Below is a small trained network, with its code and all its weights. Each question gives an input and a target symbol and asks what happens when units are switched off, that is, made to give their printed mean instead of their output.

import numpy as np


def w(rows, s, z=0):
    codes = np.array(rows[::2]) - 128.0
    scale = np.full(codes.shape[1], s)
    scale[-1] = z or s
    return codes * scale


def f(y):
    return np.maximum(y, 0)


def softmax(a):
    e = np.exp(a - a.max(-1, keepdims=True))
    return e / e.sum(-1, keepdims=True)


def log_softmax(a):
    a = a - a.max(-1, keepdims=True)
    return a - np.log(np.exp(a).sum(-1, keepdims=True))


def net(x, mask):
    ids = ['ΓΩβεζημπσφ'.index(c) for c in x.split()]
    T = len(ids)
    res = E[ids] + P[:T]
    q, k, v = (res @ M[0].T for M in (Q, K, V))
    z = softmax(np.where(np.tri(T) > 0, q @ k.T / 2**0.5, -1e9)) @ v
    res = res + np.where(mask[0], z, O[0][:, -1]) @ O[0][:, :-1]
    y = f(res @ A[0][:, :-1].T + A[0][:, -1])
    res = res + np.where(mask[1:17], y, B[0][:, -1]) @ B[0][:, :-1]
    return log_softmax(res[-1] @ U[:, :-1].T + U[:, -1])


Q, K, V, O, A, B = {}, {}, {}, {}, {}, {}
E = w([
[162,135,184,164],'Γ',
[106,26,124,115],'Ω',
[192,130,162,120],'β',
[195,253,254,61],'ε',
[30,113,197,129],'ζ',
[67,78,144,145],'η',
[191,124,138,121],'μ',
[131,122,93,177],'π',
[238,14,165,49],'σ',
[172,68,241,43],'φ',
],0.014)
P = w([
[151,195,97,133],'0',
[185,118,159,254],'1',
[20,201,32,90],'2',
[151,165,101,112],'3',
[109,40,131,220],'4',
[43,224,25,111],'5',
],0.0087)
Q[0] = w([
[1,89,155,148],'H0',
[50,160,47,33],'H0',
],0.0075)
K[0] = w([
[132,122,106,160],'H0',
[135,5,176,88],'H0',
],0.012)
V[0] = w([
[176,38,254,44],'H0',
[168,100,63,225],'H0',
],0.0056)
O[0] = w([
[177,65,150,79,76],'H0',
[248,120,109,132,255],'H0',
],0.015,0.00042)
A[0] = w([
[151,95,206,62,166],'N0',
[130,19,92,238,233],'N1',
[164,147,132,36,143],'N2',
[176,182,205,100,49],'N3',
[64,229,147,165,233],'N4',
[109,204,29,69,253],'N5',
[129,65,189,160,169],'N6',
[182,192,132,135,155],'N7',
[116,145,216,221,121],'N8',
[210,134,122,2,224],'N9',
[114,192,86,221,61],'N10',
[102,146,159,36,92],'N11',
[101,89,125,36,184],'N12',
[118,39,83,142,185],'N13',
[3,53,161,168,92],'N14',
[115,111,37,111,157],'N15',
],0.0092,0.0032)
B[0] = w([
[95,109,56,116,214],'N0',
[59,122,150,34,254],'N1',
[188,131,33,169,194],'N2',
[114,103,96,121,204],'N3',
[221,139,94,28,252],'N4',
[172,215,102,243,236],'N5',
[211,149,163,87,182],'N6',
[92,43,238,139,214],'N7',
[153,2,128,70,205],'N8',
[52,116,160,216,238],'N9',
[122,92,136,19,221],'N10',
[45,118,80,117,185],'N11',
[93,197,59,213,179],'N12',
[244,131,129,69,181],'N13',
[201,162,193,193,179],'N14',
[143,142,101,34,178],'N15',
],0.0058,0.0066)
U = w([
[222,79,201,112,172],'Γ',
[139,61,88,21,32],'Ω',
[153,120,137,226,143],'β',
[37,197,137,63,144],'ε',
[117,192,186,124,89],'ζ',
[147,155,124,115,47],'η',
[155,179,140,255,254],'μ',
[245,230,63,116,149],'π',
[143,61,28,190,26],'σ',
[44,80,71,182,233],'φ',
],0.0087,0.0027)

Each question gives the input, a string of symbols that net reads in full, and the target symbol t.
The units are the heads (2 rows each of Q, K, V and O) and the neurons (one row each of A and B). Each row of codes is followed by its name. A weight is (code - 128) times the scale printed after its matrix; where a second scale follows, it is the last column's (O, A, B and U).
mask holds one flag per unit, heads first, then neurons. A switched-off unit (its flag False) gives its mean, the last column of its rows in O or B, instead of its output. The means were averaged over made-up inputs and are rounded, as every weight is.
A unit's drop is (log p(t) with every unit on - log p(t) with that unit switched off) / (log p(t) with every unit on - log p(t) with every unit switched off).
The circuit of an input: a set's keep is (log p(t) with only the set's units on - log p(t) with every unit switched off) / (log p(t) with every unit on - log p(t) with every unit switched off). Starting from the 12 units with the biggest drops (on a tie, the unit counted first), units are removed one at a time, each time the one whose removal leaves the highest keep (on an exact tie, the one counted first), for as long as the keep stays at least 0.8.
units of the circuit, in order: the units of the circuit, biggest drop first
most important unit: the unit with the biggest drop
k most important neurons: the k neurons with the biggest drops, biggest first
drop when u is switched off: that unit's drop, to one decimal
input β φ π π η, target Γ: units of the circuit, in order => [N14, N13]
input π π π ε σ μ, target σ: 2 most important neurons => [N9, N2]
input π ε φ ζ φ σ, target φ: units of the circuit, in order => [N9, N12, H0]
input ε π Γ, target π: most important unit => N4
input η η μ π Ω, target Γ: units of the circuit, in order => [N14, N13]
input Ω π μ ε π, target Ω: units of the circuit, in order => [N1, N5]
input β μ η μ ε π, target π: units of the circuit, in order => [N5, N9, N4]
input ε π μ φ ε, target Ω: 2 most important neurons => [N8, N5]
input Γ π π Γ Γ, target Ω: 2 most important neurons => [N8, N1]
input π ε ε β Γ, target Γ: 2 most important neurons => [N14, N8]
input Ω φ π π π, target Ω: 2 most important neurons => [N1, N10]
input ε ε σ, target σ: 2 most important neurons => [N12, N2]
input π Ω μ ε ζ, target Γ: 2 most important neurons => [N14, N8]
input π μ β ε, target ε: units of the circuit, in order => [H0]
input μ Ω β, target μ: 2 most important neurons => [N9, N4]
input Ω φ β, target φ: 2 most important neurons => [N9, N4]
input σ σ β, target σ: drop when H0 is switched off => 1.0
input β μ η μ μ π, target π: drop when N5 is switched off => 0.3
input ε ε φ π Γ, target Γ: drop when H0 is switched off => 0.1
input π Ω σ, target σ: most important neuron => [N9]
input ε β ε ε π, target Γ: 2 most important neurons => [N14, N13]
